Below is a small trained network, with its code and all its weights. Each question gives an input and a target symbol and asks what happens when units are switched off, that is, made to give their printed mean instead of their output.

import numpy as np


def w(rows, s, z=0):
    codes = np.array(rows[::2]) - 128.0
    scale = np.full(codes.shape[1], s)
    scale[-1] = z or s
    return codes * scale


def norm(h):
    return h / np.sqrt((h * h).mean(-1, keepdims=True) + 1e-5)


def f(y):
    return y / 2 * (1 + np.tanh(0.7978845608 * (y + 0.044715 * y**3)))


def softmax(a):
    e = np.exp(a - a.max(-1, keepdims=True))
    return e / e.sum(-1, keepdims=True)


def log_softmax(a):
    a = a - a.max(-1, keepdims=True)
    return a - np.log(np.exp(a).sum(-1, keepdims=True))


def net(x, mask):
    ids = ['βεζηθλφ'.index(c) for c in x.split()]
    T = len(ids)
    res = E[ids] + P[:T]
    r = norm(res)
    for j in range(2):
        rows = slice(2 * j, 2 * j + 2)
        q, k, v = (r @ M[0][rows].T for M in (Q, K, V))
        z = softmax(np.where(np.tri(T) > 0, q @ k.T / 2**0.5, -1e9)) @ v
        o = O[0][rows]
        res = res + np.where(mask[j], z, o[:, -1]) @ o[:, :-1]
    y = f(norm(res) @ A[0][:, :-1].T + A[0][:, -1])
    res = res + np.where(mask[2:10], y, B[0][:, -1]) @ B[0][:, :-1]
    return log_softmax(norm(res)[-1] @ U[:, :-1].T + U[:, -1])


Q, K, V, O, A, B = {}, {}, {}, {}, {}, {}
E = w([
[106,94,5],'β',
[133,150,33],'ε',
[93,126,107],'ζ',
[90,86,187],'η',
[173,154,63],'θ',
[57,102,126],'λ',
[171,161,167],'φ',
],0.02)
P = w([
[115,166,137],'0',
[119,2,93],'1',
[187,151,110],'2',
[123,54,103],'3',
[107,6,103],'4',
[184,156,132],'5',
[140,145,195],'6',
],0.0079)
Q[0] = w([
[194,246,116],'H0',
[179,160,133],'H0',
[185,114,128],'H1',
[195,105,132],'H1',
],0.013)
K[0] = w([
[187,75,70],'H0',
[245,98,89],'H0',
[70,107,148],'H1',
[142,190,151],'H1',
],0.012)
V[0] = w([
[175,140,89],'H0',
[146,1,118],'H0',
[41,110,91],'H1',
[147,199,130],'H1',
],0.0078)
O[0] = w([
[149,52,70,96],'H0',
[2,72,75,160],'H0',
[57,175,130,255],'H1',
[129,51,80,73],'H1',
],0.0066,0.0041)
A[0] = w([
[153,233,114,255],'N0',
[174,158,88,84],'N1',
[178,148,139,238],'N2',
[149,56,217,139],'N3',
[35,43,183,125],'N4',
[136,27,159,84],'N5',
[45,74,254,115],'N6',
[180,203,169,138],'N7',
],0.011,0.0057)
B[0] = w([
[133,55,203,227],'N0',
[149,221,171,134],'N1',
[87,68,221,164],'N2',
[107,124,253,167],'N3',
[210,94,151,244],'N4',
[147,190,6,135],'N5',
[183,233,63,253],'N6',
[222,44,129,140],'N7',
],0.0062,0.0065)
U = w([
[133,75,110,97],'β',
[226,193,54,90],'ε',
[45,67,182,155],'ζ',
[140,193,132,253],'η',
[240,65,110,102],'θ',
[93,248,108,50],'λ',
[165,30,158,180],'φ',
],0.016,0.0056)

Each question gives the input, a string of symbols that net reads in full, and the target symbol t.
The units are the heads (2 rows each of Q, K, V and O) and the neurons (one row each of A and B). Each row of codes is followed by its name. A weight is (code - 128) times the scale printed after its matrix; where a second scale follows, it is the last column's (O, A, B and U).
mask holds one flag per unit, heads first, then neurons. A switched-off unit (its flag False) gives its mean, the last column of its rows in O or B, instead of its output. The means were averaged over made-up inputs and are rounded, as every weight is.
A unit's drop is (log p(t) with every unit on - log p(t) with that unit switched off) / (log p(t) with every unit on - log p(t) with every unit switched off).
The circuit of an input: a set's keep is (log p(t) with only the set's units on - log p(t) with every unit switched off) / (log p(t) with every unit on - log p(t) with every unit switched off). Starting from all 10 units, units are removed one at a time, each time the one whose removal leaves the highest keep (on an exact tie, the one counted first), for as long as the keep stays at least 0.8.
units of the circuit, in order: the units of the circuit, biggest drop first
most important unit: the unit with the biggest drop
top k neurons: the k neurons with the biggest drops, biggest first
heads that matter: for each layer, one digit per head in row order, 1 if its drop is at least 0.15 and else 0, layers parted by /
drop of u: that unit's drop, to one decimal
input ζ ζ ζ ζ φ, target ε: units of the circuit, in order : (H0, N6)
input η β ε λ, target λ: heads that matter : 10
input ζ ζ η φ λ, target ε: heads that matter : 10
input φ β φ ζ η φ ζ, target φ: units of the circuit, in order : (H0, N0, N7)
input φ ζ θ, target θ: units of the circuit, in order : (N6, N0)
input η φ β φ, target φ: most important unit : N7
input ζ β φ ζ, target φ: top 4 neurons : (N6, N5, N1, N4)
input η η ζ, target ζ: top 2 neurons : (N6, N0)
input ζ θ ε θ λ, target ε: units of the circuit, in order : (N6, H0, N0, N4)
input η θ ζ η ζ η θ, target θ: top 3 neurons : (N3, N0, N1)
input β η ε η, target η: top 3 neurons : (N6, N0, N5)
input ζ β ε φ ε ζ, target ζ: top 2 neurons : (N6, N4)
input ζ ζ λ φ ζ, target ε: top 2 neurons : (N0, N4)
input θ θ ζ η, target θ: top 4 neurons : (N4, N6, N5, N3)
input ζ η ζ β ζ λ, target η: top neuron : (N6)
input ζ θ β ζ ζ, target ε: drop of N0 : 0.2
input λ λ β ζ ζ, target λ: drop of N7 : 0.1
input ζ ε θ ζ, target θ: drop of N3 : 0.3
